Below are the code and all the weights of a small trained network. Each question names an input and a class and asks about switching units off, where a switched-off unit gives its printed mean instead of its output.

import numpy as np


def w(rows, s, z=0):
    codes = np.array(rows[::2]) - 128.0
    scale = np.full(codes.shape[1], s)
    scale[-1] = z or s
    return codes * scale


def f(y):
    return y / 2 * (1 + np.tanh(0.7978845608 * (y + 0.044715 * y**3)))


def log_softmax(a):
    a = a - a.max(-1, keepdims=True)
    return a - np.log(np.exp(a).sum(-1, keepdims=True))


def net(x, mask):
    res = np.array(x, float).reshape(1, 4) / 4 @ E
    y = f(res @ A[0][:, :-1].T + A[0][:, -1])
    res = res + np.where(mask, y, B[0][:, -1]) @ B[0][:, :-1]
    return log_softmax(res[-1] @ U[:, :-1].T + U[:, -1])


A, B = {}, {}
E = w([
[86,255,233,148],'x0',
[52,6,214,150],'x1',
[125,131,126,125],'x2',
[57,139,25,215],'x3',
],0.0072)
A[0] = w([
[97,81,191,198,78],'neuron 0',
[10,97,161,114,102],'neuron 1',
[102,172,153,136,24],'neuron 2',
[92,73,166,129,59],'neuron 3',
[153,28,85,134,151],'neuron 4',
[98,192,177,158,15],'neuron 5',
[187,118,165,128,39],'neuron 6',
[100,165,176,161,82],'neuron 7',
[113,168,176,156,97],'neuron 8',
[36,185,88,192,138],'neuron 9',
[143,138,112,235,33],'neuron 10',
[89,201,170,171,234],'neuron 11',
[195,169,68,117,143],'neuron 12',
[174,86,70,124,114],'neuron 13',
[97,180,168,159,89],'neuron 14',
[115,48,172,149,99],'neuron 15',
[160,71,73,103,18],'neuron 16',
[106,58,166,167,140],'neuron 17',
[192,181,93,109,71],'neuron 18',
[101,105,44,208,90],'neuron 19',
[182,117,183,19,49],'neuron 20',
[195,153,201,24,73],'neuron 21',
[167,78,82,123,18],'neuron 22',
[81,76,154,135,77],'neuron 23',
[66,80,152,98,59],'neuron 24',
[168,189,85,93,49],'neuron 25',
[160,56,90,92,31],'neuron 26',
[81,181,167,133,61],'neuron 27',
[56,156,71,217,2],'neuron 28',
],0.011,0.007)
B[0] = w([
[133,185,106,145,176],'neuron 0',
[138,177,152,132,189],'neuron 1',
[162,111,77,210,128],'neuron 2',
[107,177,102,167,156],'neuron 3',
[202,105,227,140,231],'neuron 4',
[180,96,133,235,152],'neuron 5',
[104,100,117,193,126],'neuron 6',
[193,107,126,165,155],'neuron 7',
[186,87,141,171,159],'neuron 8',
[69,78,181,113,212],'neuron 9',
[84,97,105,197,131],'neuron 10',
[210,81,216,83,254],'neuron 11',
[110,184,225,154,207],'neuron 12',
[185,110,218,166,184],'neuron 13',
[175,103,144,182,163],'neuron 14',
[106,204,132,156,187],'neuron 15',
[166,118,164,192,155],'neuron 16',
[133,191,150,141,199],'neuron 17',
[104,191,154,215,171],'neuron 18',
[90,85,146,133,202],'neuron 19',
[1,53,66,224,188],'neuron 20',
[51,55,142,154,214],'neuron 21',
[192,109,110,202,145],'neuron 22',
[117,189,107,179,160],'neuron 23',
[126,173,103,198,152],'neuron 24',
[103,211,120,231,164],'neuron 25',
[148,94,178,209,161],'neuron 26',
[192,92,122,212,154],'neuron 27',
[45,77,124,176,167],'neuron 28',
],0.0092,0.0078)
U = w([
[214,101,152,163,78],'0',
[55,79,133,155,118],'1',
[131,232,136,169,114],'2',
[140,132,147,126,252],'3',
[166,129,116,31,155],'4',
[134,153,6,115,86],'5',
[133,152,49,106,82],'6',
],0.014,0.018)

Each question gives the input, the list of numbers given to net, and the class t.
The units are the neurons (one row each of A and B). Each row of codes is followed by its name. A weight is (code - 128) times the scale printed after its matrix; where a second scale follows, it is the last column's (A, B and U).
mask holds one flag per neuron, in row order. A switched-off neuron (its flag False) gives its mean, the last column of its row in B, instead of its output. The means were averaged over made-up inputs and are rounded, as every weight is.
A unit's drop is (log p(t) with every unit on - log p(t) with that unit switched off) / (log p(t) with every unit on - log p(t) with every unit switched off).
The circuit of an input: a set's keep is (log p(t) with only the set's units on - log p(t) with every unit switched off) / (log p(t) with every unit on - log p(t) with every unit switched off). Starting from the 12 units with the biggest drops (on a tie, the unit counted first), units are removed one at a time, each time the one whose removal leaves the highest keep (on an exact tie, the one counted first), for as long as the keep stays at least 0.8.
units of the circuit, in order: the units of the circuit, biggest drop first
top k neurons: the k neurons with the biggest drops, biggest first
drop of u: that unit's drop, to one decimal
input [-7,4,-6,4], class 0: units of the circuit, in order : neuron 4
input [5,-7,2,-7], class 1: units of the circuit, in order : neuron 21; neuron 20
input [4,-4,-2,-1], class 0: top 2 neurons : neuron 11; neuron 15
input [-4,-5,0,-3], class 2: units of the circuit, in order : neuron 11; neuron 12
input [2,-2,2,-5], class 1: units of the circuit, in order : neuron 21; neuron 20
input [3,7,3,-7], class 1: top 3 neurons : neuron 20; neuron 21; neuron 12
input [6,3,-2,-7], class 1: top 3 neurons : neuron 20; neuron 21; neuron 4
input [7,8,-1,6], class 2: top 2 neurons : neuron 0; neuron 1
input [5,-6,-3,7], class 1: top 2 neurons : neuron 9; neuron 28
input [-2,7,-5,-6], class 2: top 2 neurons : neuron 15; neuron 17
input [7,4,-1,-7], class 0: drop of neuron 11 : 0.8
input [-4,-6,1,-3], class 2: drop of neuron 18 : 0.2
input [-4,2,-3,-8], class 1: drop of neuron 20 : 0.2
input [2,6,-2,4], class 2: drop of neuron 27 : 0.0
input [4,4,5,-8], class 1: units of the circuit, in order : neuron 20
